Below is a small trained network, with its code and all its weights. Each question gives an input and a class and asks what happens when units are switched off, that is, made to give their printed mean instead of their output.

import numpy as np


def w(rows, s, z=0):
    codes = np.array(rows[::2]) - 128.0
    scale = np.full(codes.shape[1], s)
    scale[-1] = z or s
    return codes * scale


def norm(h):
    return h / np.sqrt((h * h).mean(-1, keepdims=True) + 1e-5)


def f(y):
    return np.maximum(y, 0)


def log_softmax(a):
    a = a - a.max(-1, keepdims=True)
    return a - np.log(np.exp(a).sum(-1, keepdims=True))


def net(x, mask):
    res = np.array(x, float).reshape(1, 6) / 4 @ E
    u = 0
    for l in range(2):
        y = f(norm(res) @ A[l][:, :-1].T + A[l][:, -1])
        res = res + np.where(mask[u : u + 4], y, B[l][:, -1]) @ B[l][:, :-1]
        u += 4
    return log_softmax(norm(res)[-1] @ U[:, :-1].T + U[:, -1])


A, B = {}, {}
E = w([
[188,2,70,49,196,87],'x0',
[107,222,76,126,134,66],'x1',
[103,189,157,175,123,164],'x2',
[93,123,102,85,176,153],'x3',
[216,159,79,202,24,238],'x4',
[109,95,201,158,34,144],'x5',
],0.0074)
A[0] = w([
[228,66,79,2,94,117,213],'0.n1',
[163,247,97,216,120,244,130],'0.n2',
[213,26,10,70,102,223,38],'0.n3',
[189,99,198,110,232,134,3],'0.n4',
],0.0067,0.0033)
B[0] = w([
[94,132,33,54,108,118,246],'0.n1',
[208,16,169,224,127,192,255],'0.n2',
[2,163,74,132,153,123,217],'0.n3',
[16,4,153,79,66,144,155],'0.n4',
],0.0099,0.0063)
A[1] = w([
[200,82,100,120,98,100,239],'1.n1',
[212,88,127,113,165,100,249],'1.n2',
[100,147,114,161,67,11,28],'1.n3',
[91,171,116,176,96,126,170],'1.n4',
],0.012,0.0016)
B[1] = w([
[139,50,54,99,159,132,254],'1.n1',
[10,153,55,159,83,215,212],'1.n2',
[18,130,155,144,254,161,219],'1.n3',
[214,204,170,162,101,247,227],'1.n4',
],0.0092,0.0033)
U = w([
[157,96,207,222,21,173,250],'0',
[61,104,57,55,166,116,85],'1',
[64,203,254,128,148,77,2],'2',
],0.0098,0.0036)

Each question gives the input, the list of numbers given to net, and the class t.
The units are the neurons (one row each of A and B). Each row of codes is followed by its name. A weight is (code - 128) times the scale printed after its matrix; where a second scale follows, it is the last column's (A, B and U).
mask holds one flag per neuron, layer by layer. A switched-off neuron (its flag False) gives its mean, the last column of its row in B, instead of its output. The means were averaged over made-up inputs and are rounded, as every weight is.
A unit's drop is (log p(t) with every unit on - log p(t) with that unit switched off) / (log p(t) with every unit on - log p(t) with every unit switched off).
The circuit of an input: a set's keep is (log p(t) with only the set's units on - log p(t) with every unit switched off) / (log p(t) with every unit on - log p(t) with every unit switched off). Starting from all 8 units, units are removed one at a time, each time the one whose removal leaves the highest keep (on an exact tie, the one counted first), for as long as the keep stays at least 0.8.
circuit, biggest first: the units of the circuit, biggest drop first
k most important neurons: the k neurons with the biggest drops, biggest first
top k neurons in layer l: the k neurons of layer l with the biggest drops, biggest first
drop when u is switched off: that unit's drop, to one decimal
input [0,-4,3,-3,-6,-1], class 2: 2 most important neurons	(0.n2; 0.n1)
input [-6,0,8,1,-7,-2], class 0: circuit, biggest first	(1.n4)
input [2,5,4,-3,-6,-1], class 2: circuit, biggest first	(0.n1; 1.n1)
input [1,1,2,4,-5,8], class 2: 3 most important neurons	(0.n2; 0.n1; 1.n1)
input [-4,4,-3,5,-8,3], class 2: 2 most important neurons	(0.n1; 1.n1)
input [-4,7,7,6,-1,-7], class 0: 2 most important neurons	(0.n2; 1.n4)
input [3,0,5,7,-5,6], class 2: top 2 neurons in layer 1	(1.n1; 1.n2)
input [7,-6,7,-2,6,-5], class 1: 2 most important neurons	(0.n3; 0.n1)
input [-8,-8,-8,3,1,-8], class 0: top 2 neurons in layer 0	(0.n2; 0.n1)
input [-3,-1,2,2,-5,-8], class 2: 4 most important neurons	(0.n1; 1.n1; 0.n2; 1.n2)
input [-8,8,-7,-1,-3,-4], class 2: drop when 0.n1 is switched off	0.1
input [8,4,0,3,6,7], class 1: drop when 0.n3 is switched off	0.0
